[128 = 0]

[116 150 129 109 129 118 127 119 126 132  63 121 133 131 129 129  86  97
 134 136 123 126 134 124 131 130 143 128 116 134 137 118 120 111 106] | zb > bf
[122 109 122 126 123 134 124 133 129 136 191 131 239 150 131 131 107  43
 133 147 126 113 139 129 124 131 138 133 125 135 124 123 111 130  97] | mz > Bg
[128  95 132 146 122 134 130 136 129 126 171 132 192 149 128 124 133 106
 132 139 135 123 124 137 123 119 109 125 129 142 134 129 123 138 116] | Zn > dg
[129  86 133 155 109 153 137 138 139 107 198 132 252 165 134  94 138  91
 123 174 131 135 130 135 127 115  98 129 130 155 139 110 138 123 125] | Zn > jq
[126 107 129 139 132 133 120 135 129 122 141 133 196 154 129 130 115 119
 148 145 137 123 123 137 130 141 112 132 127 138 126 131 128 131 122] | Zn > rd
[127 103 111 135 137 125 127 126 127 132 197 129 170 127 114 131 114  25
 132 155 128 124 124 130 110 138 161 141 130 129 108 131 114 132 135] | mz > Bc
[124 116 117 109 144 118 124 137 125 121 172 130 126 109 118 135 110  79
 136 135 134 117 127 137 116 140 170 139 115 123 116 135 120 134 127] | mz > Bc
[118 139 122 125 130 102 126 116 129 129  73 112 143 125 138 129  50  74
 155 150 127 139 126 132 118 126 131 116  99 126 145 114 125  91  88] | zb > th
[136  83 131 159  95 132 134 133 131 117 178 136 243 151 136 124 143  94
 127 175 132 134 126 136 120 123 104 135 138 144 120 129 121 136 134] | Zn > jq
[126  91 144 144 118 138 124 142 121 122 163 142 224 143 134 130 154 158
 134 156 129 114 126 135 131 123  74 131 131 135 124 133 141 129 137] | Zn > jq
[139  90 130 156 122 127 127 130 126 130 145 123 182 148 129 129 130 161
 126 122 128 112 118 134 132 126  91 128 140 133 131 140 124 138 114] | Zn > rd
[127 107 121 136 123 129 131 133 126 124 150 133 176 132 133 132 127  73
 128 136 125 119 127 132 119 141 129 142 130 132 116 134 112 133 118] | mz > Bc
[128  86 116 138 131 138 127 131 126 122 242 138 215 148 126 128  94  53
 144 142 129 135 134 128 107 133 144 132 125 140 132 120 119 139 116] | mz > rg
[125 148 119 120 136 122 131 116 133 126  92 120 104 119 130 134 104 134
 129 126 127 129 131 129 130 121 140 128 126 120 135 124 126 116 124] | zb > mn
[135  82 136 161 117 142 132 133 131 114 200 131 197 158 125 120 143 157
 129 142 130 122 129 139 130 114  84 124 139 135 132 132 131 136 131] | Zn > jq
[141  69 123 197 109 128 129 112 124 109 252 120 171 136 132 118  96  35
 105 167 124 155 130 138 110 119 128 129 143 147 118 117 115 142 110] | mz > rg
[116 162 131  98 147 120 122 117 129 147  70 123  81 129 128 130  71 142
 145 105 127 135 123 137 129 134 144 126 112 115 152 118 127 111  95] | zb > bf
[134 141 139 141 128 144 127 132 122 126 151 132  97 121 151 125 170 162
 112 107 129 128 126 138 143 127 113 126 140 124 128 134 128 136 137] | sj > hr
[121 188 112 154 127 111 132 103 124 132 101 108  91 102 126 135  73  87
 126 138 123 137 134 123 117 136 132 131 115 127 132 123 125 102 104] | zb > th
[136 124 120 113 124 116 118 138 135 131  82 145 151 155 127 116 157 149
 129  99 125 108 117 130 126 118 128 135 146 123 121 136 120 149 127] | sj > nh
[121 158 140 105 135 170 131 135 134 136 133 134 116 121 126 139 188 147
 117 112 137 125 130 122 143 126 115 120 114 130 147 115 133 150 149] | sj > hr
[120 101 126 123 146 146 136 117 124 112 239 135 214 156 118 120  96  58
 129 131 127 117 128 134 119 126 155 127 136 129 136 116 110 142  97] | mz > rg
[139 140 136 128 114 134 129 138 138 149   4 137 129 137 131 128 180 217
 114  86 127 105 119 132 139 125  77 134 140 126 127 147 123 133 122] | sj > Ht
[124  79 135 146 103 127 133 136 139 111 148 135 244 181 135 117 117 139
 131 164 129 131 125 146 122 123  99 132 136 140 138 121 135 140 123] | Zn > dg
[155 120 112 150 106 109 122 121 130 148   8 140  89 123 129 128 196 196
 113  88 123 122 117 127 132 117  86 143 152 120 134 158 114 140 140] | sj > Ht
[144 132 133 146 107 135 111 126 132 138  91 134 181 142 130 117 161 192
 117  98 128 104 119 125 138 114  80 129 149 127 132 135 120 149 112] | sj > hr
[133 114 122 130 144 119 126 133 121 131 170 127 124 115 127 133 121  83
 131 128 130 127 130 131 115 137 136 137 125 127 142 142 122 131 118] | mz > Bc
[125  84 125 144 113 129 131 135 124 116 177 132 252 174 128 127  97  83
 121 175 130 126 126 134 150 123 123 130 144 138 132 115 119 133 111] | Zn > jq
[126 140 130 111 139 104 115 123 133 116  63 118  98 131 126 129  96 161
 140 133 140 133 130 118 127 136 146 129 127 118 154 123 142 109 124] | zb > mn
[114 154 129  99 136 102 128 123 124 139  76 121  93 125 125 128  91  77
 132 130 125 137 128 121 116 130 193 140 124 125 123 121 120 128 123] | zb > mn
[120  91 125 119 132 133 131 138 124 127 192 132 252 162 130 129  96  56
 137 156 132 114 130 140 121 135 144 142 121 131 133 123 112 143 111] | mz > Bg
[129  81 130 156 116 142 130 131 113 121 187 132 252 173 131 130 134  92
 135 160 119 125 138 141 118 126  99 133 125 135 128 122 115 135 114] | Zn > jq
[132 131 134 136 117 124 125 131 128 139  79 138 158 146 133 121 126 157
 123 109 124 116 135 123 144 121 108 130 142 125 134 128 120 125 115] | sj > hr
[128  92 122 138 130 124 133 134 107 127 220 133 188 146 129 124 110  31
 128 138 127 125 127 134 111 126 110 133 127 136 122 126 114 136 113] | mz > rg
[126 102 125 146 138 137 136 131 128 126 247 132 229 160 128 133  87  76
 132 141 126 109 129 137 118 130 140 125 130 133 135 114 106 131  91] | mz > rg
[136 111 124 149  89 118 115 123 132 127  68 132 188 136 133 118 151 114
 117 147 125 123 111 124 119 120 129 151 146 133 108 140 124 141 156] | sj > nh
[134  94 126 142 139 127 120 135 124 146 203 142 190 134 127 142 125  67
 137 123 131 107 130 132 105 136 115 121 118 133 119 141 108 134 106] | mz > Bc
[124 153 126 136 133 123 124 111 127 146  67 112 142 111 130 136  99 106
 117 136 125 122 137 119 123 138  95 130 104 125 131 125 116  93 104] | zb > th
[137 128 130 127 110 121 120 129 125 134  75 131 101 115 128 123 182 133
 120 130 124 133 122 117 129 121 128 138 137 128 119 145 121 142 159] | sj > nh
[136  86 147 125 136 125 133 137 130 107 171 137 149 159 133 122 147 147
 142 133 133 140 124 134 126 111 112 126 123 134 140 125 133 134 140] | Zn > dg
[114 136 120 126 117 107 125 117 137  90  52 120 119 130 128 127  93 117
 128 144 125 134 130 126 127 126 147 135 133 122 127 124 125 108 119] | zb > mn
[127 118 126 148 119 112 130 118 132 120  94 121 136 141 155 118 100 102
 128 135 131 148 126 126 119 120 148 132 139 132 122 130 121 132 111] | zb > mn
[112 159 119 118 128 120 121 116 129 145 100 112 138 113 128 137  73  63
 132 122 127 125 135 122 120 134 139 136 102 130 140 110 115  98  86] | zb > th
[157 138 136 143 111 125 114 133 126 151  28 135   8  93 129 115 239 200
 116  83 124 136 123 126 138 129  86 129 137 126 111 162 135 141 169] | sj > Ht
[127  99 125 128 125 120 127 130 129 125 164 133 192 153 130 122 123  62
 132 144 130 127 132 125 116 124 135 127 125 137 127 123 119 136 117] | mz > rg
[111 127 122 136 133 107 128 110 132 119 123 114 143 138 134 112  40 127
 137 139 123 131 128 131 125 126 141 122 131 121 142 107 119 115 102] | zb > mn
[127  96 109 142 131 107 122 126 116 151 154 130 156 122 127 135  94  68
 142 123 127 117 120 131 106 133 156 138 137 123 112 145 114 132 112] | mz > Bc
[112  92 127 116 136 114 135 132 122 131 187 141 252 174 131 124  68  31
 140 128 127 107 128 131 116 125 173 139 128 130 137 114 100 143  81] | mz > rg
[103 156 125 110 144 106 133 118 124 173  72 117 102 127 132 132  55 158
 138 116 123 127 129 130 137 129 161 120 131 112 143 120 135  97 115] | zb > bf
[108 169 130 118 141 132 131 114 130 120  94 110 145 138 130 133  59 130
 133 145 127 125 134 127 133 132 142 123 115 124 149 109 125 100 113] | zb > bf

[ 83 135 128 128 111 134 125 117 163 139 128 129 127 128  94 123 100 128
 149 132 115 132 126 130 101 118 120 131 108 136 132  97 114  96 112] | zs > W
[ 79 128 128 148 123 120 117 135 110 125  97 144 110 130 118 130 111 137
 124 127 127 132 128 121  99 111 124 145 131 131 118 124 131 136 125] | pb > K
[110  85 112 116 100  85 137 110  27 130 165 121 136 107 138 139  96 151
 132 106 140 140 130 149 141 114 131 132 191 148 134 105 116 167 109] | gd > S
[100 137 149 126 104 116 127 128 126 136 136 128 126 134 110 107 135 125
 129 132 122 120 123 129 114 122 121 117 111 127 129 114 131 136 128] | zs > P
[104 143 112 144  98 120 117 118 155 137 129 138  95 133 109 117 114 125
 129 132 121 131 125 113 129 121 121 133  86 154 117 109 137 120 111] | zs > W
[125 142 119 112 161 189 108 139 173 126 158 152 149 143 108 125 141 127
 177 109 117 119 142 116 109 114 125 115 109  78 138 136 130  67 112] | gd > M
